Below is a small trained network, with its code and all its weights. Each question gives an input and a class and asks what happens when units are switched off, that is, made to give their printed mean instead of their output.

import numpy as np


def w(rows, s, z=0):
    codes = np.array(rows[::2]) - 128.0
    scale = np.full(codes.shape[1], s)
    scale[-1] = z or s
    return codes * scale


def f(y):
    return np.maximum(y, 0)


def log_softmax(a):
    a = a - a.max(-1, keepdims=True)
    return a - np.log(np.exp(a).sum(-1, keepdims=True))


def net(x, mask):
    res = np.array(x, float).reshape(1, 3) / 4 @ E
    y = f(res @ A[0][:, :-1].T + A[0][:, -1])
    res = res + np.where(mask, y, B[0][:, -1]) @ B[0][:, :-1]
    return log_softmax(res[-1] @ U[:, :-1].T + U[:, -1])


A, B = {}, {}
E = w([
[4,169,161,92],'x0',
[99,34,189,191],'x1',
[153,191,162,235],'x2',
],0.016)
A[0] = w([
[46,91,137,143,106],'n0',
[173,155,85,192,165],'n1',
[129,90,141,144,117],'n2',
[201,133,41,146,186],'n3',
[140,215,34,103,247],'n4',
[132,208,152,225,130],'n5',
[97,38,175,174,130],'n6',
[142,93,151,105,123],'n7',
[250,87,128,123,246],'n8',
[145,146,83,149,127],'n9',
[145,132,211,141,129],'n10',
[95,51,152,172,146],'n11',
[123,70,106,56,239],'n12',
[98,115,77,110,172],'n13',
[34,82,143,123,169],'n14',
[61,138,175,133,94],'n15',
[204,9,28,165,254],'n16',
[138,202,162,209,130],'n17',
[142,108,195,119,74],'n18',
[193,140,136,181,140],'n19',
[90,210,158,87,132],'n20',
[151,36,94,185,138],'n21',
[70,152,160,184,124],'n22',
[117,227,118,146,110],'n23',
[109,170,102,79,165],'n24',
[215,102,72,98,189],'n25',
[140,220,30,102,246],'n26',
[171,148,172,151,124],'n27',
],0.016,0.0091)
B[0] = w([
[102,99,101,102,180],'n0',
[172,125,116,152,194],'n1',
[114,118,161,149,157],'n2',
[178,152,104,75,208],'n3',
[148,201,129,122,239],'n4',
[148,123,91,235,209],'n5',
[99,53,155,159,209],'n6',
[139,127,142,109,149],'n7',
[250,123,132,108,235],'n8',
[148,143,118,135,155],'n9',
[140,108,90,172,163],'n10',
[104,74,141,124,197],'n11',
[105,128,153,9,209],'n12',
[103,146,136,82,168],'n13',
[93,108,118,104,205],'n14',
[102,121,63,160,178],'n15',
[176,125,174,101,253],'n16',
[124,132,80,217,201],'n17',
[133,135,116,141,147],'n18',
[174,109,114,162,194],'n19',
[76,163,145,159,200],'n20',
[154,87,180,144,200],'n21',
[92,109,117,155,179],'n22',
[121,157,133,176,187],'n23',
[110,155,146,104,192],'n24',
[184,154,151,93,207],'n25',
[115,199,146,134,243],'n26',
[164,118,90,159,165],'n27',
],0.016,0.026)
U = w([
[189,191,134,48,211],'0',
[213,199,64,140,80],'1',
[54,203,163,66,89],'2',
[88,211,112,185,232],'3',
[168,84,247,90,192],'4',
[199,63,129,169,4],'5',
[67,67,100,65,170],'6',
[81,91,79,177,57],'7',
],0.012,0.0033)

Each question gives the input, the list of numbers given to net, and the class t.
The units are the neurons (one row each of A and B). Each row of codes is followed by its name. A weight is (code - 128) times the scale printed after its matrix; where a second scale follows, it is the last column's (A, B and U).
mask holds one flag per neuron, in row order. A switched-off neuron (its flag False) gives its mean, the last column of its row in B, instead of its output. The means were averaged over made-up inputs and are rounded, as every weight is.
A unit's drop is (log p(t) with every unit on - log p(t) with that unit switched off) / (log p(t) with every unit on - log p(t) with every unit switched off).
most important unit: the unit with the biggest drop
top k neurons: the k neurons with the biggest drops, biggest first
drop of u: that unit's drop, to one decimal
input [-3,1,5], class 5: most important unit : n4
input [5,-1,0], class 2: top 2 neurons : n5, n17
input [1,2,2], class 7: top 2 neurons : n8, n16
input [-8,1,-4], class 4: top 2 neurons : n21, n16
input [-4,-1,0], class 0: top 2 neurons : n5, n17
input [-2,5,0], class 4: top 2 neurons : n5, n17
input [4,1,-5], class 6: top 2 neurons : n26, n4
input [1,-3,7], class 3: drop of n8 : 0.5
input [7,1,4], class 7: drop of n24 : 0.0
input [1,7,-1], class 6: drop of n8 : 0.1
input [1,-6,6], class 3: drop of n8 : 0.3
